Here is a tiny trained network, its code and every weight. The questions are about switching its units off for an input and a target symbol, where a switched-off unit gives its printed mean instead of its output.

import numpy as np


def w(rows, s, z=0):
    codes = np.array(rows[::2]) - 128.0
    scale = np.full(codes.shape[1], s)
    scale[-1] = z or s
    return codes * scale


def norm(h):
    return h / np.sqrt((h * h).mean(-1, keepdims=True) + 1e-5)


def f(y):
    return np.maximum(y, 0)


def softmax(a):
    e = np.exp(a - a.max(-1, keepdims=True))
    return e / e.sum(-1, keepdims=True)


def log_softmax(a):
    a = a - a.max(-1, keepdims=True)
    return a - np.log(np.exp(a).sum(-1, keepdims=True))


def net(x, mask):
    ids = ['Ωβδζλξ'.index(c) for c in x.split()]
    T = len(ids)
    res = E[ids] + P[:T]
    r = norm(res)
    for j in range(3):
        rows = slice(2 * j, 2 * j + 2)
        q, k, v = (r @ M[0][rows].T for M in (Q, K, V))
        z = softmax(np.where(np.tri(T) > 0, q @ k.T / 2**0.5, -1e9)) @ v
        o = O[0][rows]
        res = res + np.where(mask[j], z, o[:, -1]) @ o[:, :-1]
    y = f(norm(res) @ A[0][:, :-1].T + A[0][:, -1])
    res = res + np.where(mask[3:11], y, B[0][:, -1]) @ B[0][:, :-1]
    return log_softmax(norm(res)[-1] @ U[:, :-1].T + U[:, -1])


Q, K, V, O, A, B = {}, {}, {}, {}, {}, {}
E = w([
[148,124,138,83,123,141,54],'Ω',
[125,137,115,156,90,168,142],'β',
[117,94,147,95,129,186,152],'δ',
[248,115,89,76,123,160,217],'ζ',
[117,139,207,108,131,122,154],'λ',
[109,199,134,158,163,227,127],'ξ',
],0.013)
P = w([
[84,137,80,144,165,11,170],'0',
[66,63,176,254,225,163,121],'1',
[82,94,152,213,228,174,123],'2',
[89,107,143,186,219,193,127],'3',
[83,116,140,163,208,214,121],'4',
[83,109,122,145,217,212,126],'5',
],0.006)
Q[0] = w([
[143,67,91,86,171,180,124],'H0',
[173,108,96,170,118,132,197],'H0',
[81,108,151,126,251,247,139],'H1',
[111,144,144,196,155,127,148],'H1',
[90,101,204,122,111,99,133],'H2',
[100,150,138,146,177,201,175],'H2',
],0.011)
K[0] = w([
[194,149,172,90,124,113,153],'H0',
[155,131,194,137,66,167,62],'H0',
[170,154,73,64,120,65,204],'H1',
[244,108,99,162,92,155,120],'H1',
[1,186,100,115,146,141,112],'H2',
[80,112,189,29,125,61,107],'H2',
],0.0093)
V[0] = w([
[37,174,131,140,115,134,228],'H0',
[6,107,168,109,108,140,151],'H0',
[174,80,44,107,91,120,124],'H1',
[96,126,119,69,160,177,90],'H1',
[169,89,125,60,127,121,188],'H2',
[170,98,148,160,160,184,207],'H2',
],0.011)
O[0] = w([
[153,58,164,138,58,92,192,253],'H0',
[126,108,200,254,66,159,110,170],'H0',
[137,96,159,125,117,226,87,64],'H1',
[40,72,44,137,140,172,115,135],'H1',
[98,206,172,104,61,81,51,101],'H2',
[49,161,131,75,107,121,151,199],'H2',
],0.0082,0.0055)
A[0] = w([
[35,160,191,125,59,58,106,166],'N0',
[149,145,53,17,202,47,131,201],'N1',
[148,104,105,142,146,247,39,5],'N2',
[102,97,60,148,127,136,254,82],'N3',
[84,117,195,185,174,179,121,219],'N4',
[150,156,168,230,172,87,106,45],'N5',
[97,65,132,228,147,38,145,199],'N6',
[65,86,77,206,157,120,181,157],'N7',
],0.0083,0.0025)
B[0] = w([
[163,99,90,152,163,116,81,201],'N0',
[140,101,103,202,118,123,129,179],'N1',
[210,98,112,145,147,89,108,201],'N2',
[133,97,160,137,136,121,172,237],'N3',
[155,129,115,114,91,90,150,245],'N4',
[150,156,109,95,59,100,147,167],'N5',
[102,180,93,94,186,141,103,255],'N6',
[2,146,139,96,172,135,118,248],'N7',
],0.013,0.0077)
U = w([
[194,78,95,177,186,144,105,119],'Ω',
[92,85,121,189,56,139,77,87],'β',
[79,103,112,79,177,135,163,195],'δ',
[164,147,73,106,86,10,153,5],'ζ',
[187,85,185,136,74,137,194,208],'λ',
[150,175,198,90,148,162,72,62],'ξ',
],0.011,0.0021)

Each question gives the input, a string of symbols that net reads in full, and the target symbol t.
The units are the heads (2 rows each of Q, K, V and O) and the neurons (one row each of A and B). Each row of codes is followed by its name. A weight is (code - 128) times the scale printed after its matrix; where a second scale follows, it is the last column's (O, A, B and U).
mask holds one flag per unit, heads first, then neurons. A switched-off unit (its flag False) gives its mean, the last column of its rows in O or B, instead of its output. The means were averaged over made-up inputs and are rounded, as every weight is.
A unit's drop is (log p(t) with every unit on - log p(t) with that unit switched off) / (log p(t) with every unit on - log p(t) with every unit switched off).
The circuit of an input: a set's keep is (log p(t) with only the set's units on - log p(t) with every unit switched off) / (log p(t) with every unit on - log p(t) with every unit switched off). Starting from all 11 units, units are removed one at a time, each time the one whose removal leaves the highest keep (on an exact tie, the one counted first), for as long as the keep stays at least 0.8.
units of the circuit, in order: the units of the circuit, biggest drop first
k most important neurons: the k neurons with the biggest drops, biggest first
heads that matter: for each layer, one digit per head in row order, 1 if its drop is at least 0.15 and else 0, layers parted by /
input β ξ ξ ξ Ω, target λ: units of the circuit, in order : [H1; H0]
input Ω ξ δ δ ζ β, target Ω: heads that matter : 000
input ζ ξ λ, target λ: most important neuron : [N7]
input β ζ Ω, target Ω: units of the circuit, in order : [H0; N1; N7]
input Ω ξ ζ, target Ω: heads that matter : 100
input ζ λ ξ δ δ, target λ: heads that matter : 010
input λ Ω λ, target ζ: heads that matter : 000
input ζ ζ ξ ξ Ω, target ξ: 3 most important neurons : [N0; N4; N3]
input ξ δ λ ξ ζ, target λ: heads that matter : 000
input β Ω ξ ξ, target λ: units of the circuit, in order : [H1; N6]
input ξ ξ ζ Ω ξ ξ, target Ω: units of the circuit, in order : [H1; N2]
input ξ λ ξ ξ Ω ζ, target Ω: units of the circuit, in order : [H0; N1]
input ξ ζ ξ β, target β: units of the circuit, in order : [H2; N6; N0; H1]
input δ ξ ζ, target ζ: units of the circuit, in order : [H2]
input λ Ω ξ δ λ ξ, target ζ: units of the circuit, in order : [H1; N5]
input δ Ω ξ ξ ζ β, target Ω: heads that matter : 110
input ζ ζ λ ζ ξ ζ, target ξ: heads that matter : 011
input δ Ω Ω, target β: heads that matter : 100
input ξ ξ β β ζ, target ζ: heads that matter : 101
input λ Ω ξ ξ β δ, target ζ: heads that matter : 111
input Ω ξ β ξ δ λ, target Ω: 2 most important neurons : [N2; N3]
input λ ξ Ω ξ ξ Ω, target ζ: most important neuron : [N5]
input β Ω λ δ Ω β, target λ: 2 most important neurons : [N6; N0]
